Here is a tiny trained network, its code and every weight. The questions are about switching its units off for an input and a class, where a switched-off unit gives its printed mean instead of its output.

import numpy as np


def w(rows, s, z=0):
    codes = np.array(rows[::2]) - 128.0
    scale = np.full(codes.shape[1], s)
    scale[-1] = z or s
    return codes * scale


def norm(h):
    return h / np.sqrt((h * h).mean(-1, keepdims=True) + 1e-5)


def f(y):
    return y / 2 * (1 + np.tanh(0.7978845608 * (y + 0.044715 * y**3)))


def log_softmax(a):
    a = a - a.max(-1, keepdims=True)
    return a - np.log(np.exp(a).sum(-1, keepdims=True))


def net(x, mask):
    res = np.array(x, float).reshape(1, 6) / 4 @ E
    u = 0
    for l in range(2):
        y = f(norm(res) @ A[l][:, :-1].T + A[l][:, -1])
        res = res + np.where(mask[u : u + 4], y, B[l][:, -1]) @ B[l][:, :-1]
        u += 4
    return log_softmax(norm(res)[-1] @ U[:, :-1].T + U[:, -1])


A, B = {}, {}
E = w([
[124,69,158,96,146,48,172,110,95,114,200],'x0',
[144,161,98,222,81,39,141,92,120,146,106],'x1',
[69,95,104,153,45,139,174,137,117,187,248],'x2',
[107,202,63,145,85,69,8,64,109,180,96],'x3',
[161,139,131,185,182,100,98,181,255,172,140],'x4',
[170,168,96,60,142,169,126,74,144,196,100],'x5',
],0.0047)
A[0] = w([
[92,64,164,119,173,49,137,184,76,13,76,94],'0.n0',
[131,166,126,149,106,71,71,82,116,174,127,33],'0.n1',
[105,79,154,98,121,107,114,168,113,82,96,83],'0.n2',
[119,92,253,63,128,165,140,199,139,107,163,5],'0.n3',
],0.0046,0.0029)
B[0] = w([
[157,204,149,27,119,254,68,162,106,104,119,250],'0.n0',
[162,132,79,206,86,123,158,67,123,142,164,167],'0.n1',
[243,105,124,129,67,149,113,128,133,94,81,138],'0.n2',
[89,177,76,182,109,85,37,137,85,137,149,194],'0.n3',
],0.0068,0.0023)
A[1] = w([
[126,141,98,202,69,123,71,110,100,145,95,15],'1.n0',
[164,55,162,99,163,162,123,183,153,135,152,3],'1.n1',
[141,65,118,46,128,158,240,67,55,125,195,163],'1.n2',
[183,149,109,79,253,120,116,147,248,175,72,167],'1.n3',
],0.0061,0.0023)
B[1] = w([
[168,143,62,16,168,86,126,84,108,115,185,165],'1.n0',
[110,83,17,201,144,51,160,38,142,147,80,154],'1.n1',
[78,126,255,91,134,192,69,241,145,76,73,217],'1.n2',
[136,131,241,76,44,217,85,132,4,103,65,254],'1.n3',
],0.0058,0.0057)
U = w([
[148,141,237,84,108,212,95,153,61,85,54,241],'0',
[91,66,107,188,144,111,195,172,208,135,176,80],'1',
[205,195,1,168,105,70,125,8,102,159,105,4],'2',
],0.0092,0.0025)

Each question gives the input, the list of numbers given to net, and the class t.
The units are the neurons (one row each of A and B). Each row of codes is followed by its name. A weight is (code - 128) times the scale printed after its matrix; where a second scale follows, it is the last column's (A, B and U).
mask holds one flag per neuron, layer by layer. A switched-off neuron (its flag False) gives its mean, the last column of its row in B, instead of its output. The means were averaged over made-up inputs and are rounded, as every weight is.
A unit's drop is (log p(t) with every unit on - log p(t) with that unit switched off) / (log p(t) with every unit on - log p(t) with every unit switched off).
The circuit of an input: a set's keep is (log p(t) with only the set's units on - log p(t) with every unit switched off) / (log p(t) with every unit on - log p(t) with every unit switched off). Starting from all 8 units, units are removed one at a time, each time the one whose removal leaves the highest keep (on an exact tie, the one counted first), for as long as the keep stays at least 0.8.
circuit, biggest first: the units of the circuit, biggest drop first
most important unit: the unit with the biggest drop
k most important neurons: the k neurons with the biggest drops, biggest first
k most important neurons of layer l: the k neurons of layer l with the biggest drops, biggest first
drop of u: that unit's drop, to one decimal
input [-1,7,-2,-1,5,-1], class 2: most important unit => 1.n2
input [2,5,2,-7,2,3], class 1: 3 most important neurons => 1.n3; 0.n0; 1.n1
input [3,4,-5,5,-8,-4], class 2: 4 most important neurons => 1.n3; 1.n2; 0.n1; 1.n0
input [-7,-2,1,4,-7,-6], class 2: circuit, biggest first => 1.n2; 1.n3
input [-6,6,1,0,-8,-4], class 2: circuit, biggest first => 1.n3; 1.n2
input [-6,5,8,-5,0,0], class 1: 2 most important neurons => 1.n3; 0.n0
input [0,-4,5,-6,3,1], class 1: 2 most important neurons => 1.n3; 0.n3
input [-1,-5,6,-8,2,6], class 1: 3 most important neurons => 1.n3; 0.n3; 1.n1
input [6,-2,2,5,5,5], class 2: 2 most important neurons of layer 0 => 0.n1; 0.n0
input [-7,0,8,4,8,1], class 2: 3 most important neurons => 1.n2; 1.n0; 0.n1
input [0,5,0,-1,5,-3], class 1: 2 most important neurons => 0.n0; 1.n2
input [-6,-6,5,-2,2,-3], class 1: drop of 1.n3 => 0.3
input [-6,-3,4,-4,3,-8], class 1: drop of 1.n3 => 0.4
input [-8,-4,8,3,2,-6], class 1: circuit, biggest first => 1.n3
input [-2,8,-7,3,-3,-5], class 2: drop of 1.n3 => 0.1
